Here is a tiny trained network, its code and every weight. The questions are about switching its units off for an input and a target symbol, where a switched-off unit gives its printed mean instead of its output.

import numpy as np


def w(rows, s, z=0):
    codes = np.array(rows[::2]) - 128.0
    scale = np.full(codes.shape[1], s)
    scale[-1] = z or s
    return codes * scale


def f(y):
    return np.maximum(y, 0)


def softmax(a):
    e = np.exp(a - a.max(-1, keepdims=True))
    return e / e.sum(-1, keepdims=True)


def log_softmax(a):
    a = a - a.max(-1, keepdims=True)
    return a - np.log(np.exp(a).sum(-1, keepdims=True))


def net(x, mask):
    ids = ['βγδεζηθλμξσφ'.index(c) for c in x.split()]
    T = len(ids)
    res = E[ids] + P[:T]
    u = 0
    for l in range(2):
        r = res
        for j in range(3):
            rows = slice(2 * j, 2 * j + 2)
            q, k, v = (r @ M[l][rows].T for M in (Q, K, V))
            z = softmax(np.where(np.tri(T) > 0, q @ k.T / 2**0.5, -1e9)) @ v
            o = O[l][rows]
            res = res + np.where(mask[u + j], z, o[:, -1]) @ o[:, :-1]
        u += 3
        y = f(res @ A[l][:, :-1].T + A[l][:, -1])
        res = res + np.where(mask[u : u + 4], y, B[l][:, -1]) @ B[l][:, :-1]
        u += 4
    return log_softmax(res[-1] @ U[:, :-1].T + U[:, -1])


Q, K, V, O, A, B = {}, {}, {}, {}, {}, {}
E = w([
[179,243,168,102,73],'β',
[79,101,141,138,30],'γ',
[115,56,99,106,47],'δ',
[4,116,254,40,246],'ε',
[199,183,231,196,56],'ζ',
[174,20,117,166,115],'η',
[64,137,83,198,105],'θ',
[177,233,85,71,130],'λ',
[142,92,36,122,152],'μ',
[144,214,126,191,172],'ξ',
[127,73,74,106,118],'σ',
[72,157,58,91,67],'φ',
],0.0094)
P = w([
[19,148,113,184,146],'0',
[111,118,75,95,254],'1',
[113,124,104,116,207],'2',
[153,131,174,167,48],'3',
[185,161,138,152,64],'4',
[190,187,109,156,56],'5',
[157,159,105,155,48],'6',
[187,160,102,172,47],'7',
],0.0057)
Q[0] = w([
[176,213,251,129,152],'L0H0',
[167,182,163,106,210],'L0H0',
[141,147,81,159,85],'L0H1',
[162,137,57,173,63],'L0H1',
[160,110,6,204,137],'L0H2',
[136,113,95,155,147],'L0H2',
],0.016)
K[0] = w([
[67,76,157,59,182],'L0H0',
[15,83,168,108,109],'L0H0',
[221,151,142,90,107],'L0H1',
[218,169,130,105,101],'L0H1',
[220,143,76,122,2],'L0H2',
[158,126,113,145,76],'L0H2',
],0.012)
V[0] = w([
[90,129,68,148,80],'L0H0',
[162,245,203,131,188],'L0H0',
[93,162,31,109,151],'L0H1',
[104,94,142,198,149],'L0H1',
[116,163,207,87,117],'L0H2',
[195,65,117,123,196],'L0H2',
],0.011)
O[0] = w([
[44,146,94,149,59,247],'L0H0',
[230,232,220,125,204,130],'L0H0',
[137,227,32,2,143,231],'L0H1',
[48,146,106,193,201,219],'L0H1',
[72,65,227,29,149,28],'L0H2',
[216,80,67,156,220,2],'L0H2',
],0.0066,0.0028)
A[0] = w([
[137,203,111,148,77,174],'L0N0',
[56,154,142,151,46,133],'L0N1',
[87,159,142,198,143,146],'L0N2',
[47,87,187,3,169,254],'L0N3',
],0.0052,0.0028)
B[0] = w([
[117,164,104,173,31,253],'L0N0',
[60,130,182,124,29,250],'L0N1',
[38,140,142,169,147,209],'L0N2',
[143,30,124,29,255,180],'L0N3',
],0.0052,0.005)
Q[1] = w([
[180,102,85,41,134],'L1H0',
[179,123,177,166,67],'L1H0',
[189,85,155,169,72],'L1H1',
[138,195,68,106,92],'L1H1',
[126,255,88,150,104],'L1H2',
[75,150,96,112,178],'L1H2',
],0.0079)
K[1] = w([
[99,188,80,196,144],'L1H0',
[244,122,97,93,129],'L1H0',
[142,121,58,82,152],'L1H1',
[90,85,177,133,164],'L1H1',
[185,115,178,154,91],'L1H2',
[44,174,105,238,2],'L1H2',
],0.0081)
V[1] = w([
[165,150,103,63,37],'L1H0',
[51,166,234,67,131],'L1H0',
[144,54,141,115,125],'L1H1',
[124,120,56,2,178],'L1H1',
[183,253,92,128,161],'L1H2',
[66,242,63,182,97],'L1H2',
],0.0067)
O[1] = w([
[25,196,121,36,117,119],'L1H0',
[150,99,215,88,85,165],'L1H0',
[93,95,125,121,148,89],'L1H1',
[124,153,45,2,137,114],'L1H1',
[174,216,110,123,129,133],'L1H2',
[192,118,120,105,62,253],'L1H2',
],0.0091,0.014)
A[1] = w([
[225,50,90,166,101,38],'L1N0',
[105,199,44,213,2,2],'L1N1',
[111,101,149,119,216,88],'L1N2',
[154,244,155,158,186,131],'L1N3',
],0.005,0.0018)
B[1] = w([
[91,162,201,155,69,156],'L1N0',
[197,73,85,105,137,253],'L1N1',
[157,103,111,126,80,138],'L1N2',
[71,142,144,122,254,156],'L1N3',
],0.0072,0.015)
U = w([
[22,212,204,101,148,233],'β',
[17,120,188,128,96,125],'γ',
[19,116,103,117,138,109],'δ',
[165,62,160,55,182,101],'ε',
[107,119,235,202,148,85],'ζ',
[87,67,52,233,203,254],'η',
[245,89,145,149,17,94],'θ',
[63,216,116,60,171,159],'λ',
[180,110,10,93,178,34],'μ',
[224,253,156,205,159,161],'ξ',
[96,115,62,102,164,121],'σ',
[59,169,115,48,89,28],'φ',
],0.0039,0.0034)

Each question gives the input, a string of symbols that net reads in full, and the target symbol t.
The units are the heads (2 rows each of Q, K, V and O) and the neurons (one row each of A and B). Each row of codes is followed by its name. A weight is (code - 128) times the scale printed after its matrix; where a second scale follows, it is the last column's (O, A, B and U).
mask holds one flag per unit, layer by layer, with each layer's heads first. A switched-off unit (its flag False) gives its mean, the last column of its rows in O or B, instead of its output. The means were averaged over made-up inputs and are rounded, as every weight is.
A unit's drop is (log p(t) with every unit on - log p(t) with that unit switched off) / (log p(t) with every unit on - log p(t) with every unit switched off).
The circuit of an input: a set's keep is (log p(t) with only the set's units on - log p(t) with every unit switched off) / (log p(t) with every unit on - log p(t) with every unit switched off). Starting from the 12 units with the biggest drops (on a tie, the unit counted first), units are removed one at a time, each time the one whose removal leaves the highest keep (on an exact tie, the one counted first), for as long as the keep stays at least 0.8.
units of the circuit, in order: the units of the circuit, biggest drop first
most important unit: the unit with the biggest drop
top k neurons: the k neurons with the biggest drops, biggest first
k most important neurons of layer l: the k neurons of layer l with the biggest drops, biggest first
which heads matter: for each layer, one digit per head in row order, 1 if its drop is at least 0.15 and else 0, layers parted by /
drop when u is switched off: that unit's drop, to one decimal
input ξ ζ θ, target ξ: units of the circuit, in order	L0H0; L1H2
input ε ζ λ β, target β: units of the circuit, in order	L1H2; L1N1; L0H2
input θ θ ε μ, target μ: units of the circuit, in order	L1H1; L0H2; L0N3
input θ θ ξ μ ε β, target β: which heads matter	101 / 001
input η θ θ, target η: units of the circuit, in order	L1H0; L0H2; L0H0; L1H2
input ξ γ θ θ ξ ε, target ε: units of the circuit, in order	L0H2; L0N3
input θ ξ ε μ, target μ: top 2 neurons	L0N3; L0N1
input ξ ξ β δ ξ δ, target ξ: which heads matter	100 / 001
input ζ θ ε, target ζ: units of the circuit, in order	L1H1; L0H1; L1H0
input ε η φ θ ζ θ, target ζ: which heads matter	011 / 101
input η η δ, target η: units of the circuit, in order	L1H0; L0H2; L1H2; L0H0
input ξ γ ζ ε θ γ ξ, target ζ: which heads matter	111 / 101
input θ ε η ξ, target ξ: which heads matter	100 / 101
input ε μ θ ζ, target ζ: which heads matter	111 / 101
input θ ε θ θ σ η, target η: units of the circuit, in order	L1H2; L0H2; L0N3
input μ μ μ θ, target μ: 2 most important neurons of layer 1	L1N1; L1N0
input θ ξ ξ, target θ: most important unit	L1H2
input ξ ξ γ η, target ξ: which heads matter	100 / 001
input μ θ σ, target μ: units of the circuit, in order	L0H1; L0H2; L1H0; L1H1
input ξ ξ θ σ, target ξ: most important neuron of layer 0	L0N1
input μ θ ξ, target μ: most important unit	L0H1
input ε ζ δ ε ε ζ ε ε, target ζ: top 2 neurons	L1N1; L0N3
input ε σ ε ζ θ ξ, target ζ: which heads matter	011 / 101
input θ θ θ, target θ: 2 most important neurons of layer 1	L1N1; L1N3
input ξ σ ξ ξ σ, target ξ: drop when L0H2 is switched off	0.1
input φ θ ε, target ε: drop when L0H2 is switched off	0.5
input θ θ λ, target θ: most important unit	L1H2
input η θ μ, target η: drop when L0H1 is switched off	0.1
input η η ξ ξ, target η: drop when L0H0 is switched off	0.2
